Each row is followed by the group that its hidden value falls in (each part has its own value, ranges and names)
[ 174  144 -305  -22 -216   49 -223 -326 -184 -294 -146   12  164 -175
   53 -121  298 -200 -238  213 -193   38  -45  262   89 -681 -373 -291
   34 -141  255  249 -299  264 -472 -409  210  417 -258   51   56   98
  -94   -7  211]
QB
[  58  154 -373  -58 -263   72 -280 -331 -113 -336  -83  -12  174 -155
   18 -107  312 -181 -217  206 -160   11  -78  329   23 -714 -321 -346
   50 -159  230  301 -299  399 -462 -338  169  438 -212  108  -35  130
  -51  -16  302]
DS
[ 111  125  145  -26 -620   -9  112 -234 -493  143  111  191   63  -75
  -37  161    7   85 -380  432  166  411 -132   38   16 -214  -34 -109
 -165  -27  118 -106 -184  -86 -176 -463  120  -97 -181  308  405   30
  -80  242  133]
HC
[  18  178 -138  -92 -156 -158  203  268   71  241 -166 -176 -364  396
  399  -38 -389    6 -304  135 -236 -143 -116 -272   67 -557  -39  -33
 -148  394   56 -446  -85 -460  -53 -295  -44   48   82  107   92 -144
 -178  -43   86]
HC
[-117  394  203  -61 -176 -571   33  113   75  239    0 -149   57 -101
  226 -259 -130  407  272 -368   97  -78 -110 -243  -97  275   49 -198
 -258 -227  -16  -15    7  -45 -123   97 -111  -21  237  113   94  341
  260  -55  -12]
Qc
[-122   39  162   27 -483   -5  102 -281 -434  123  110  233  193  -87
 -149  128  121  171 -322  387   65  461  -28  347   33 -139   44 -106
 -347  -41  139 -128  -40  -37 -217 -273  202 -142 -248  157  345   32
 -173  189  265]
HC
[-244   13   69  -40   37    4   10   94  211 -285 -279 -280  160  206
 -185 -246 -171 -139   63  238   59 -330  -98  -41   38 -450  147  286
  252  -19  -60  -71 -114  366   97    8 -101  189 -367  -41  120   -8
  -70  360  -84]
JC
[-196  340  188 -111 -196 -608   -6  130   14  247   87 -182  134 -130
  213 -299 -160  440  204 -391  110  -21 -145 -219 -197  261  162 -174
 -316 -241   24  -59   18  -68 -173  155 -135  -50  236  111  102  343
  166  -35   84]
JC
[ 133  196   29    3 -457  228  -12 -357 -271  -78  -80  192 -119 -107
 -126  127  203    6  -76  329  209  152  -43   63  226 -181 -167 -209
   66  -92   55  289 -250  161   11 -366   63   24 -129  229  260  119
  170  108   37]
Qg
[ 119  226   65   -6 -442  263   17 -333 -243 -124 -120  225 -102  -77
 -128   89  135  -13  -47  338  210  127  -87    1  249 -196 -166 -169
   70  -73   24  249 -240  136   38 -363   12   38 -132  228  296  121
  190  119  -20]
Qg
[   2  319  176  116   62 -554   96   85  239  223 -214 -180   12  -11
  241 -195   -2  262  306 -301 -116 -213   78  -53   81  131 -168 -165
 -194 -162   -9  -29   42    7 -156    9   81   80   53  -63   16  220
  218  -82 -130]
DS
[  52  130 -275 -104 -516 -134 -199 -214 -231  -72  178  -64  232  -89
   81   15  129 -120 -499  288  -43  189 -220  278 -221 -724 -103 -281
  -40  -58  222   14 -335  287 -531 -397  116  269 -229  312   38   87
 -181  200  366]
PN
[-521  230  -19 -160   56  264  122   77   73  -43 -374  115 -373  213
    4 -251 -124  273  216  -51  -40 -153   36  -81  408    2  144  -80
 -298  234  -72  -39  114 -324  313  204 -167 -123  221 -164   95  115
   60 -306  138]
Qc
[ 162  -96  128  -37   78  131  -31 -276 -153  -69   49   33 -205 -115
  -45 -181  -85  282  322 -257  -15   30   62 -247  110  225  220   69
 -223 -185  311  302  134 -571  236  146 -173 -152  189 -136  491  -38
  -52 -273  209]
QB
[ 116  186   35   31 -405  239    5 -363 -281  -70 -146  206 -140 -119
 -134  130  257   17  -53  334  178  145   26  104  297 -147 -213 -214
   48  -89   57  300 -229  149   20 -369  115   16 -144  166  250  114
  171   69   20]
Qg
[-167  -21  160    2  -55 -179  129  182   21  -16 -254 -345   92  199
 -108 -125 -166  -63 -105  322  103 -210    1  -90   34 -333  140  310
  212   22  -49 -219 -131  234   82 -132   30   45 -392  -22  173  -61
 -143  440 -123]
PN
[-469  229  -82 -195   83  315   92   83   65 -116 -412   83 -423  212
   32 -294 -151  237  243  -57  -57 -206   27 -188  428  -53  100  -77
 -231  219  -50   16   90 -352  340  179 -197  -66  266 -174  100   97
   72 -355  131]
Qg
[-187    9   30  -14   40  -89    6  125  258 -251 -261 -346  185  235
 -124 -224 -177 -190   -4  241    4 -359 -102   -9  -18 -552  106  274
  273    2  -43 -123 -145  402    8  -46  -67  241 -409  -22   70  -30
 -104  397  -83]
JC
[   0  232 -166 -106 -111  -76  153  255  154  176 -261 -197 -456  386
  354  -61 -320  -43 -204   96 -146 -271 -107 -298  154 -534  -43  -55
  -10  396   -9 -301 -165 -333   48 -252 -102   70   82   93   25  -75
  -57  -43    2]
PN
[-221  233 -207 -129  -24   96   69  144  135   49 -337 -113 -493  275
  203 -125 -116   92   13    8  -96 -280   24 -164  295 -303  -30 -147
  -55  281  -20  -33  -86 -217  181  -56  -91   33  183  -29  -43   35
   48 -221  103]
Qc
[-100  197 -211   18   22  -75  103  145  243  197 -348 -209 -514  311
  255   16    3   45  -38   22 -177 -321  147   15  292 -343 -137 -176
  -16  302   -9  -64 -108 -115   97 -139   70   50   65  -46 -142  -22
   41 -155   55]
Qc
[-447  212  -80 -141  176  281  105   76  106 -117 -480   75 -393  214
   47 -306 -103  213  262  -73 -146 -237   86 -114  468  -76   31  -74
 -248  215  -34    4  118 -346  288  169 -122  -24  208 -251   73   79
   48 -381  105]
DS
[-126  356  282 -144 -297 -623   71  156 -129  337  132 -130  109 -139
  245 -275 -259  485  136 -349  173   87 -192 -368 -204  338  201 -131
 -369 -219   29 -152   19 -249 -146   83 -164 -142  271  166  236  326
  148   -2   44]
PN
[ 126  -87   19   14  -82   28  -63 -251   31   71  193  -95 -295    2
  -29   50  -16  254  210 -182   53  -27   62  -50  -24  104  250  -35
 -104 -116  243  315   44 -274  232  117 -140 -160  171   52  263  -51
   20 -151  295]
Qg
[  77  181  146  -75 -615   65   59 -263 -477   78   89  217   40 -125
  -79  100   26   91 -293  364  257  367 -173  -18   51 -150    9 -130
 -120  -58   85    9 -221  -49 -112 -391   28 -102 -142  307  402  113
    6  222   97]
PN
[ 271 -192   63  207  165 -188  -14 -280   -3  216   44 -164 -228  -83
   29   66  218  241  190 -235 -167  -18  342  180   95  170   57  -30
 -189 -159  351  278  101 -329   54   46  163 -140  -18 -199  235 -113
 -112 -190  224]
QB
[  69  197 -171  -82  -99 -124  174  273  173  220 -221 -225 -453  424
  404  -34 -374  -60 -255   96 -206 -263 -112 -310  104 -587  -45  -27
  -32  421   28 -371 -146 -409   13 -283  -92   74   74  105   45 -136
 -112  -32   10]
PN
[-127   37   94   23   14  -23   78  112  172 -151 -371 -329  -40  217
 -146 -121  -81 -125   77  286  124 -372   35 -104  164 -336   38  251
  363    2  -98   -4 -171  377  209 -109  -12  130 -350  -34   91  -22
   32  360 -194]
Qc
[  44  285  143  112  184 -673   38   77  176  169 -221 -195  208 -105
  302 -345   21  234  251 -400 -275 -171   83   -3   25   56 -217 -152
 -308 -226  113  -86   64  -75 -372   16  147  182  -10 -184   49  226
   63 -124  -82]
QB
[-337  188  -65 -154  237  285  105   65  -23 -159 -536   98 -346  149
   86 -394 -117  170  221  -82 -206 -202   95 -212  505 -102  -27  -26
 -270  197   40  -24  108 -497  220   99  -96   12  170 -329  184   58
  -40 -406   65]
QB
[  96  201   48   23 -354  234    2 -360 -275 -118 -178  222  -81 -135
 -132   59  243   17  -15  301  140  138   14   93  306 -146 -226 -202
   15 -114   59  287 -196  134  -14 -341  109   50 -147  125  265  131
  162   44   10]
DS
[  82 -128  205  -56 -204  -45   40 -183 -150  181  353  -22 -143   10
  -33   14 -254  337   69 -142  119  183  -87 -182 -167  177  468  112
 -294  -76  258   36  117 -545  197  132 -234 -321  153  115  486  -85
 -139  -27  313]
PN
[  21  -69  113  -58 -111   84  -49 -241    0   10  249  -14 -203   -7
  -87  -48 -154  316  271 -225  119   28  -59 -144  -74  188  398   34
 -198 -129  218  257  107 -374  281  233 -280 -220  224   70  374  -12
   13 -141  304]
Qc
[ -36  194 -199   22  101   21  111   97  206  113 -425 -144 -543  276
  253  -40    2   36   53    2 -224 -334  177  -67  387 -309 -209 -165
  -23  270   20   -3  -72 -218  137 -149   67   79   95 -117  -70  -37
   59 -253   14]
DS
[ 225  181   59    2 -303  244    8 -365 -398 -142 -228  242  -73 -188
  -84  -17  209  -21  -51  286   93  166   14  -38  345 -162 -274 -153
    4 -127  130  270 -213  -41  -52 -417  118   78 -161   60  380  102
   91   10  -38]
QB
[-114  112    1  -32 -574 -215  -42 -236 -477  125  160   74  305 -207
  -48   73  233  133 -439  339   74  431  -57  378 -114 -270  -44 -249
 -260 -150  173  -58 -186  213 -449 -345  269   11 -253  226  172  146
 -167  221  334]
HC
[ -65   48  101   27    3    4   72  106  229 -238 -366 -314   36  249
 -151 -141 -151 -218   60  333  107 -404  -54 -138  125 -469   10  300
  422    5 -110  -38 -201  423  169 -156  -56  212 -412    9  124  -41
   27  434 -248]
Qc
[ 143 -144   55  171  -45 -229  -24 -232   95  301  205 -219 -266   -3
  -11  199  174  284  145 -182   13  -20  242  225  -47  174  198  -75
 -118 -126  244  267   43 -117  133   89   77 -212   30   12  127  -68
   -8  -53  278]
Qc
[-184   22   75   -9   64   56   43   99  224 -283 -376 -297   36  227
 -190 -200 -129 -153  129  272   95 -402  -22 -105  148 -397   71  291
  357  -17  -96    6 -140  395  211  -42  -78  185 -357  -59  112  -23
    9  345 -170]
Qc
[ -62  100  114   16 -432  148    8 -359 -274  -16   53  238   97  -97
 -203  105  170   70 -173  314  159  294  -73  303  102 -170   43 -130
 -167  -58   89   99 -135  106  -99 -211   68  -78 -241  178  293   97
  -17  181  170]
JC
[ -11 -148   62  -63 -195 -175  -56 -167 -173  240  371 -153 -133  -62
   -3   22  -67  375   -6 -187   85  175   17   -1 -214  159  443   -6
 -291 -116  305  109   68 -382   80  156 -112 -284  154   79  307  -38
 -175  -67  450]
PN

Part 2:
[  98  -26   86   69  220 -207  -58  175  188  -51  -29 -249 -154 -230
  -49 -141   12   11   84  -45  146  -14  -21 -215  -27   95  179  326
 -169  -81 -102  -28  161   86  240   20  126 -223  -41 -171  144  -50
  -83  208   99]
HQ
[ 172  -22   87  -82  185 -158  139 -151  -42  -32  -58   93  135   -1
 -290   54 -152  196  -17  210  -19  -60  338  -84    0   71   26 -253
  288   60   99   86   97  122  -19 -114  -86  217 -223  -32 -143 -239
  -70   53 -157]
Nl
[ -90  257  -11   46 -218 -138 -164   95   -7  -64 -216   23  -60 -178
   68 -156  -71   25  180  -94  198   13  -92  -59   76   29 -173  188
  -55  145 -103  -72  181   47  -19  -13  173 -108 -154  153  265  288
  -49  196  -22]
MZ
[  91  -58    7   42  149 -126  -39  133  112  106  -74 -207 -171  -55
  -71 -111  -55   79  120  -90  -10  -37  -53 -176  -41  -25   77  272
 -140  -33   34 -131  151   91  190 -160  127 -182   32 -121  143  -22
  -95  242 -111]
Rl
[ 169  -82  108  -24  181 -163  153  -60  -67  -83  -72   89   84  -60
 -261   23 -173  171   53  185   89   -3  378 -100   37   14   74 -129
  225  -10  118  154  127   79   -5 -145 -118  170 -217  -49 -143 -196
 -108  168 -148]
Nl
[ 214  356 -170  247 -443 -550 -167  -71  160    3 -198  440   24 -540
  514 -267 -133  -55  407   40 -162 -283  -43 -204  402  160 -233  134
   74  535  189  232  497  524  367 -108  726  126 -183  115  -46   -3
  224  197   89]
SQ
[ -81  314   56  157 -178   40  -42   44  -41 -233 -131   22  -54  -92
  155  -35  -26  -14  232   84  198  104   39  118  -10    2 -150  -65
  -17  241 -242  -23   -5   -5 -132  201   11   89 -328  267  300  152
   37  -80  -16]
Nl
[  64    7   49  -50  115  -54   13  -21  -14   40   13  -32  -10  -29
 -318   73 -118  108  -23   78   -3   12  304  -77 -134  -25  -36 -213
  154 -121   71   24   -8  -12 -106 -163 -118  -34 -122  -33  -71   21
 -155   80 -167]
ZP
[ 204  -10  -74   81   93   92 -111   -5   33  103 -136 -171 -262  114
 -126   14 -119  173  156  117 -274  158  194   22 -232 -250  -80  -98
   -4   89   80 -250  -57   -5   41  -91 -108  -57 -100  -21   51  -47
 -151  117 -503]
Rl
[ 219  -40   83  202  251 -164  180    7  152   14  119 -138  -40 -105
  143  -43  -52  -71  155   91 -100  -90   69 -181   25  141  191   45
  -79  100   -9   71   73  235  273  -51  199   69 -146 -129   25 -405
  135  -90   81]
SQ
[ -13   56   40  109  -83  -47  167  114    8 -113  152   16   90   76
  171  211  132 -207    8 -100   22   65  171  168  -21 -110 -128  -50
  100 -330   59  149 -151 -175 -212  -70  -26  -69  -72   68   53   48
  108 -246  175]
NB
[ -75  330 -127  148 -141  174 -287   56  137   66  245 -149 -249  -99
  -90  216   71 -139   23   24 -275  110  268  147 -460 -142 -299 -507
   45 -135  -68 -104 -339 -126 -258   52  -48 -308 -131  133   54  365
  -76 -294 -140]
HQ
[ 113   79   37  -11   73  -69   38  -85   35    3   61   44   30  -41
 -213  118  -69   91    0  155 -108  -48  318  -17 -125    6  -69 -348
  213  -21   62   69  -35   54  -94  -68  -60   77 -157    6 -102  -62
  -67  -71 -119]
Nl
[ -17  332    6  147 -270 -101 -111   41   33 -175 -161  117  -59 -214
  210  -88  -27    1  263   56  126   10    1   50   75   14 -186   -5
  -11  273 -150   30  116   87  -34  146  168   58 -242  224  232  188
   39   15   12]
Nl
[  69  -43   23  -70  154 -123   32  -48  -74   79  -64   -4   23  -12
 -363    2 -201  162  -17   56    4  -22  284 -151  -72    9  -13 -112
  189  -57  155  -19  105   74  -32 -276  -71  -19 -154  -52 -101  -41
 -156  219 -240]
MZ
[  15   25    9  -78   76 -196  157   -9   51   12   95  -55  238  182
   93  152  147 -151 -165 -148  -90  -41  -14   64   49   88  -92   51
  178 -251   62  -15  -58  -62  -64 -107  107  -48  -32  -27   79 -159
  186 -288  217]
SQ
[  43   29  106   98  209 -210  -55  200  211  -86    6 -270 -152 -273
    1 -152   48  -37   97  -61  203  -42  -80 -217  -21  158  193  340
 -210  -54 -177  -17  161  107  242   80  170 -239  -64 -141  204  -26
  -43  155  204]
HQ
[ -17  296 -129   80 -380 -321 -266   87   56   18 -277  191  -82 -342
  187 -231 -102   29  262 -134   65 -100 -114 -133  199   13 -261  273
  -25  231   71   -4  359  198  118 -133  411 -146  -78  132  154  343
  -21  348  -44]
MZ
[ 247  -98  158 -139  247 -240  310 -245  -80  -22 -109  189  274   55
 -307   31 -213  273  -28  256    3 -165  330 -143  134  149   93 -249
  361  141  154  148  199  219   30 -175  -64  414 -231  -64 -204 -435
  -28   69 -141]
NB
[ -14  319   -4   23 -279 -172 -161   19   52  -90 -206  132  -13 -217
  115 -119  -34   62  194    7  119  -48  -60  -12  112   48 -207   34
   16  244 -117   10  183   96  -18   82  211   32 -140  180  218  234
  -11   91   12]
HQ
[ -19  239  -70   23  -59   58 -211   23  168  124  205 -134 -150  -78
 -168  178   64  -57  -49   -5 -248   -2  189   45 -358  -61 -220 -406
   64 -166  -28  -81 -222  -71 -183  -12    2 -254  -19   33   23  262
  -94 -217  -78]
HQ
[ -77   56  233 -134 -306   46  224  189   71   42   94   74  102  121
    9  214  148  -15   -2 -244  225 -120  -77  110   47 -203 -179  -55
  -79 -491  -23  218 -105 -340 -434 -129  -86  -22  375   64  195  416
 -136 -131  246]
ZP
[ -18   73  161  169 -216   51  358  120   18  -58  271  116  119   81
  297  257   98 -233  128 -103   73  -64  107  151   60 -123 -112 -193
  -13 -304   29  328 -185 -164 -309 -117   12  111   55  122   88   66
  139 -366  285]
SQ
[ 106  105   21  -65   38  -41  -60  -74   86   91   45  -16  -35  -46
 -270  102  -61  127  -22  113 -152  -56  246  -43 -184  -20 -104 -350
  151  -35   34   -4  -45   23  -99  -72  -46   -3  -60  -15  -61   49
 -136  -39 -163]
HQ
[  60  346  -46  157 -345 -303 -125    8   92 -136 -205  247    1 -336
  331 -162  -32  -12  293   28   56 -120  -53  -35  225   80 -205  103
   30  350  -34  106  290  244  115   78  388   78 -201  180  144  130
  112   97   88]
NB
[-171  187   -8   11 -108   37  -60   75  -88   15 -128  -71  -53   51
  -47  -57  -84   50  140  -99  145   32  -82    3  -29   -9 -157   59
  -42  115 -106 -166   43  -12 -123  -92   48  -54 -146  189  320  224
  -40   77 -122]
Rl
[-100   -3 -165 -123  147 -207 -208  142  -13  -20  -54 -267   59  131
  -81   58  148 -172 -248 -268  -24  264   38   74  -91  -11 -139  356
  156 -411   67 -260  -63 -229  -23 -128    6 -471 -116  -68  146   84
   38    2   33]
ZP
[-217  213  223   20   58  339  160   36 -152 -251   -1 -209   24  260
 -117  148   20   13   39   90  328  216   66  237 -213   -8  -62 -265
  -16   23 -423 -138 -302 -266 -417  261 -370  147 -335  293  428   98
  -24 -336  -23]
Nl
[ 144  -15   -1    7  153 -123 -106   77  134   82 -129 -224 -173  -41
  -98 -102  -41  109   66  -33  -76   16  -21 -140  -89  -37   36  211
  -94  -10    1 -196  111   64  177  -74   77 -185   -6 -126  120  -31
 -115  203 -174]
MZ
[-108  -15  236  -64 -320  170  339  231   34  142  180   79   35  202
   22  249   97    5  115 -271  193 -186  -89  106   29 -283 -151 -113
 -159 -477   44  254 -128 -315 -465 -272  -89   38  459   94  223  416
 -144 -119  172]
Rl
[ 259  -10   27  -72  177 -118 -125   -4  195   71 -180 -220 -153    5
 -115  -79    1  195   35   72 -164   30  -22  -93  -99  -47   39  117
  -60   59  -53 -227   80   44  193   61   31  -71   28 -151  117 -122
 -131  118 -217]
ZP
[ 125   62   60   53  139  -93  212 -177  -10   50  145   79  148   15
 -113  117 -133   15   16  177 -155 -131  296  -76  -41  134  -12 -407
  240  102   91  118  -22  191  -33 -151   42  231 -248   17 -133 -295
   91 -207  -52]
SQ
[  23  279 -100   41  -38   58 -205  -39  205  118  243 -124 -128  -48
 -125  221  107  -72  -73   51 -372  -24  208   98 -396  -35 -242 -514
  126 -102  -27 -104 -266  -25 -163   50   28 -203  -62   42   -9  169
  -24 -347  -78]
Nl
[  91  297  -61  354 -336 -246  -22   32   48 -130  -73  265  -46 -367
  479 -137 -108 -141  414   63    2  -79   70  -50  226   42 -158   37
  -15  362   38  220  226  289  145  -22  408  114 -285  189   68   19
  196   35   76]
SQ
[ 258   37   59   42  130 -158  -25   -9  196  -32 -115 -101 -107  -94
   17  -66    2  132  122  131 -107  -38   39  -82  -28    7   61   52
  -29  135  -54  -61  115  136  200  103   95   43  -67  -96   72 -187
  -38   54  -92]
Nl
[   2  -57   14  -20  123  -51   76   14  -87  109   19  -24   -9   28
 -317   44 -180  110   29   -3   13  -29  260 -119  -89  -36  -19 -116
  131 -110  163    9   52   37  -79 -327  -69  -42 -104  -20  -53   11
 -136  175 -209]
Rl
[ 119  -65  107 -157  170 -126   91  -73  -26   54  -60   10   87   21
 -379   44 -141  207  -65   94   34  -51  258 -123  -36   22   19 -161
  197  -94   94   38   80   18  -69 -189 -120   79  -73  -80  -89  -83
 -170  135 -156]
ZP
[ -81  250   61  -19 -184  -47  -81   40   -9  -22 -203    6  -35  -75
  -24 -109  -83  108  150  -44  180  -37 -113  -46   31   29 -158   50
  -54  173 -151 -100  129   29  -91    6   92    5 -106  164  285  253
  -84  119  -68]
MZ
[  91   41    0    8   69  -53  -60  -12   -5   33  -17  -23  -74  -75
 -257   43 -131  101   36   95  -56   47  311  -66 -147  -62  -67 -198
  135  -56   83   -1    2   12  -64 -141  -85  -61 -152  -16  -74   43
 -153  112 -226]
ZP
[ -36  275   30  330 -175   14  105    6  -71 -155   31   96  -14 -133
  337  -28 -123 -158  340  107   87   41  107   43   72   58 -102 -148
  -32  324 -127  123   -8  145  -39   32  155  190 -399  267  193  -44
  197 -183   37]
SQ
[-179  190   67 -118   -3   74   -8   -1  -68   59 -146 -149   17  161
 -175  -54  -72  137   42  -78  156  -31 -190  -26  -61   93 -113    0
  -40  166 -208 -265   23   -8 -138  -28    3   25 -113  171  394  150
  -59   -4 -108]
Rl
